Below are the code and all the weights of a small trained network. Each question names an input and a class and asks about switching units off, where a switched-off unit gives its printed mean instead of its output.

import numpy as np


def w(rows, s, z=0):
    codes = np.array(rows[::2]) - 128.0
    scale = np.full(codes.shape[1], s)
    scale[-1] = z or s
    return codes * scale


def f(y):
    return np.maximum(y, 0)


def log_softmax(a):
    a = a - a.max(-1, keepdims=True)
    return a - np.log(np.exp(a).sum(-1, keepdims=True))


def net(x, mask):
    res = np.array(x, float).reshape(1, 7) / 4 @ E
    y = f(res @ A[0][:, :-1].T + A[0][:, -1])
    res = res + np.where(mask, y, B[0][:, -1]) @ B[0][:, :-1]
    return log_softmax(res[-1] @ U[:, :-1].T + U[:, -1])


A, B = {}, {}
E = w([
[142,75,88,72,29,68,116,143,91,140,188],'x0',
[172,82,193,144,225,112,65,91,145,243,150],'x1',
[98,70,188,161,194,132,95,165,242,158,78],'x2',
[131,113,181,24,215,162,134,138,181,122,161],'x3',
[129,154,28,107,194,151,195,196,152,194,95],'x4',
[130,2,146,136,114,146,133,70,159,69,89],'x5',
[136,164,141,154,172,20,85,87,132,90,187],'x6',
],0.0096)
A[0] = w([
[153,175,74,125,52,166,184,162,49,168,109,132],'neuron 0',
[129,20,157,149,43,70,28,138,123,163,154,129],'neuron 1',
[103,142,174,133,31,115,92,37,106,51,184,53],'neuron 2',
[134,137,69,88,126,119,159,195,102,140,200,115],'neuron 3',
[183,120,6,112,94,184,240,177,94,249,84,251],'neuron 4',
[214,59,105,141,192,145,158,82,124,71,104,252],'neuron 5',
[135,254,171,184,199,83,89,96,117,176,169,162],'neuron 6',
[64,147,145,213,77,117,124,135,119,68,97,151],'neuron 7',
[106,124,181,109,158,52,136,123,204,62,190,222],'neuron 8',
],0.009,0.0034)
B[0] = w([
[154,252,125,81,130,122,173,217,138,107,143,214],'neuron 0',
[80,38,94,105,183,99,136,61,105,124,183,198],'neuron 1',
[70,56,196,186,153,113,99,43,163,145,113,201],'neuron 2',
[108,171,96,124,135,120,120,130,127,49,145,179],'neuron 3',
[83,138,129,115,182,110,149,177,163,63,156,248],'neuron 4',
[130,64,169,146,128,80,56,146,125,101,149,177],'neuron 5',
[62,70,111,59,214,178,58,70,94,180,129,216],'neuron 6',
[172,162,175,176,125,208,96,167,189,111,63,185],'neuron 7',
[134,195,72,183,169,133,143,189,110,143,210,188],'neuron 8',
],0.011,0.018)
U = w([
[155,77,123,127,107,114,90,52,71,131,159,18],'0',
[104,116,49,91,237,109,129,118,96,150,234,239],'1',
[199,255,56,143,28,100,185,237,83,88,172,192],'2',
[199,250,73,98,134,124,71,204,25,181,154,3],'3',
[133,123,195,167,223,160,97,166,206,183,27,147],'4',
],0.0086,0.0056)

Each question gives the input, the list of numbers given to net, and the class t.
The units are the neurons (one row each of A and B). Each row of codes is followed by its name. A weight is (code - 128) times the scale printed after its matrix; where a second scale follows, it is the last column's (A, B and U).
mask holds one flag per neuron, in row order. A switched-off neuron (its flag False) gives its mean, the last column of its row in B, instead of its output. The means were averaged over made-up inputs and are rounded, as every weight is.
A unit's drop is (log p(t) with every unit on - log p(t) with that unit switched off) / (log p(t) with every unit on - log p(t) with every unit switched off).
The circuit of an input: a set's keep is (log p(t) with only the set's units on - log p(t) with every unit switched off) / (log p(t) with every unit on - log p(t) with every unit switched off). Starting from all 9 units, units are removed one at a time, each time the one whose removal leaves the highest keep (on an exact tie, the one counted first), for as long as the keep stays at least 0.8.
circuit, biggest first: the units of the circuit, biggest drop first
most important unit: the unit with the biggest drop
top k neurons: the k neurons with the biggest drops, biggest first
drop of u: that unit's drop, to one decimal
input [5,1,-4,-3,-6,3,-5], class 0: most important unit	neuron 2
input [6,-7,-5,-6,-4,2,4], class 4: circuit, biggest first	neuron 2; neuron 7
input [-7,8,-2,-7,-6,6,-5], class 0: top 3 neurons	neuron 1; neuron 4; neuron 0
input [6,-4,0,6,-7,0,-8], class 0: circuit, biggest first	neuron 4; neuron 2
input [4,4,-4,3,-5,1,-7], class 0: circuit, biggest first	neuron 8; neuron 4
input [-8,-6,3,-3,1,-5,-4], class 2: top 3 neurons	neuron 2; neuron 0; neuron 6
input [-2,5,-1,3,1,-1,-4], class 4: top 4 neurons	neuron 1; neuron 8; neuron 3; neuron 6
input [-4,1,-5,6,0,4,-7], class 4: top 2 neurons	neuron 1; neuron 8
input [-4,1,-7,-5,-8,8,-7], class 4: top 2 neurons	neuron 7; neuron 2
input [4,3,-8,-1,1,1,-4], class 2: top 2 neurons	neuron 0; neuron 6
input [2,-6,6,2,-1,0,3], class 2: top 2 neurons	neuron 6; neuron 8
input [4,-5,-5,-7,-3,7,-3], class 4: top 2 neurons	neuron 2; neuron 7
input [7,-4,-3,1,-2,6,7], class 0: top 3 neurons	neuron 2; neuron 4; neuron 0
input [5,5,7,5,-4,7,-8], class 1: most important unit	neuron 1
input [0,-4,-4,-2,-7,8,7], class 0: top 2 neurons	neuron 1; neuron 4
input [4,-2,1,0,-4,3,-5], class 0: drop of neuron 4	0.2
input [-3,-7,-4,-7,1,7,7], class 4: drop of neuron 2	0.1
input [2,8,7,6,-6,7,6], class 1: drop of neuron 0	0.0
input [5,5,-4,2,-6,6,-7], class 0: drop of neuron 4	0.1
input [5,-3,-2,0,-8,5,4], class 0: most important unit	neuron 2
